Below is a small trained network, with its code and all its weights. Each question gives an input and a class and asks what happens when units are switched off, that is, made to give their printed mean instead of their output.

import numpy as np


def w(rows, s, z=0):
    codes = np.array(rows[::2]) - 128.0
    scale = np.full(codes.shape[1], s)
    scale[-1] = z or s
    return codes * scale


def norm(h):
    return h / np.sqrt((h * h).mean(-1, keepdims=True) + 1e-5)


def f(y):
    return y / 2 * (1 + np.tanh(0.7978845608 * (y + 0.044715 * y**3)))


def log_softmax(a):
    a = a - a.max(-1, keepdims=True)
    return a - np.log(np.exp(a).sum(-1, keepdims=True))


def net(x, mask):
    res = np.array(x, float).reshape(1, 4) / 4 @ E
    u = 0
    for l in range(2):
        y = f(norm(res) @ A[l][:, :-1].T + A[l][:, -1])
        res = res + np.where(mask[u : u + 4], y, B[l][:, -1]) @ B[l][:, :-1]
        u += 4
    return log_softmax(norm(res)[-1] @ U[:, :-1].T + U[:, -1])


A, B = {}, {}
E = w([
[19,91,24,167,36,190,158,15,152,48],'x0',
[142,134,105,185,90,88,168,9,148,110],'x1',
[67,214,101,39,238,230,142,2,67,211],'x2',
[139,130,198,201,131,48,193,66,19,135],'x3',
],0.002)
A[0] = w([
[191,82,179,174,131,99,135,165,137,74,142],'L0N0',
[103,116,49,140,124,154,130,135,162,116,3],'L0N1',
[110,96,62,129,57,168,134,92,184,101,54],'L0N2',
[158,194,129,53,199,126,39,255,198,151,53],'L0N3',
],0.0044,0.002)
B[0] = w([
[74,154,168,132,98,144,94,179,141,108,208],'L0N0',
[158,82,158,169,83,70,101,67,99,60,136],'L0N1',
[222,140,67,212,119,159,86,30,94,77,209],'L0N2',
[193,29,149,83,2,170,137,35,81,251,252],'L0N3',
],0.0052,0.0032)
A[1] = w([
[119,132,190,183,77,53,116,218,148,105,141],'L1N0',
[81,109,30,175,117,139,157,83,183,47,124],'L1N1',
[69,252,123,82,197,168,198,117,144,166,254],'L1N2',
[164,93,130,65,99,158,154,96,99,183,250],'L1N3',
],0.0044,0.00082)
B[1] = w([
[28,229,156,3,117,51,176,67,247,107,219],'L1N0',
[203,123,109,162,130,137,8,160,126,86,253],'L1N1',
[142,196,113,191,195,43,172,189,90,125,197],'L1N2',
[140,38,186,135,154,177,163,181,137,112,247],'L1N3',
],0.005,0.0033)
U = w([
[124,198,130,174,254,106,199,134,54,154,136],'0',
[35,215,188,50,80,56,167,119,210,102,143],'1',
[176,143,51,209,106,173,27,58,112,35,152],'2',
[176,29,190,54,80,216,156,142,106,221,181],'3',
[77,129,81,120,142,134,150,192,133,123,3],'4',
],0.0088,0.0048)

Each question gives the input, the list of numbers given to net, and the class t.
The units are the neurons (one row each of A and B). Each row of codes is followed by its name. A weight is (code - 128) times the scale printed after its matrix; where a second scale follows, it is the last column's (A, B and U).
mask holds one flag per neuron, layer by layer. A switched-off neuron (its flag False) gives its mean, the last column of its row in B, instead of its output. The means were averaged over made-up inputs and are rounded, as every weight is.
A unit's drop is (log p(t) with every unit on - log p(t) with that unit switched off) / (log p(t) with every unit on - log p(t) with every unit switched off).
The circuit of an input: a set's keep is (log p(t) with only the set's units on - log p(t) with every unit switched off) / (log p(t) with every unit on - log p(t) with every unit switched off). Starting from all 8 units, units are removed one at a time, each time the one whose removal leaves the highest keep (on an exact tie, the one counted first), for as long as the keep stays at least 0.8.
units of the circuit, in order: the units of the circuit, biggest drop first
most important unit: the unit with the biggest drop
top k neurons: the k neurons with the biggest drops, biggest first
drop when u is switched off: that unit's drop, to one decimal
input [3,-7,3,2], class 0: top 2 neurons => [L0N3 L1N2]
input [-7,3,-2,2], class 1: most important unit => L1N0
input [3,4,6,6], class 0: units of the circuit, in order => [L0N3 L1N2]
input [5,-8,3,0], class 2: units of the circuit, in order => [L0N3 L0N1]
input [2,0,6,-4], class 0: units of the circuit, in order => [L1N2 L0N3]
input [-3,0,-1,2], class 1: units of the circuit, in order => [L0N0 L1N0]
input [-6,1,1,5], class 1: units of the circuit, in order => [L0N3 L0N2 L1N0]
input [4,2,8,2], class 0: units of the circuit, in order => [L1N2 L0N3]
input [4,-4,3,4], class 0: units of the circuit, in order => [L0N3 L1N2]
input [-3,4,0,6], class 1: top 2 neurons => [L0N3 L1N0]
input [4,2,-8,3], class 1: top 2 neurons => [L1N0 L0N0]
input [0,-5,4,3], class 0: top 2 neurons => [L1N2 L0N3]
input [5,-7,3,7], class 0: drop when L0N3 is switched off => 1.0
input [4,-6,5,3], class 0: drop when L0N3 is switched off => 0.4
input [2,0,-8,0], class 1: units of the circuit, in order => [L1N0]
input [2,-3,3,1], class 0: drop when L0N3 is switched off => 0.8
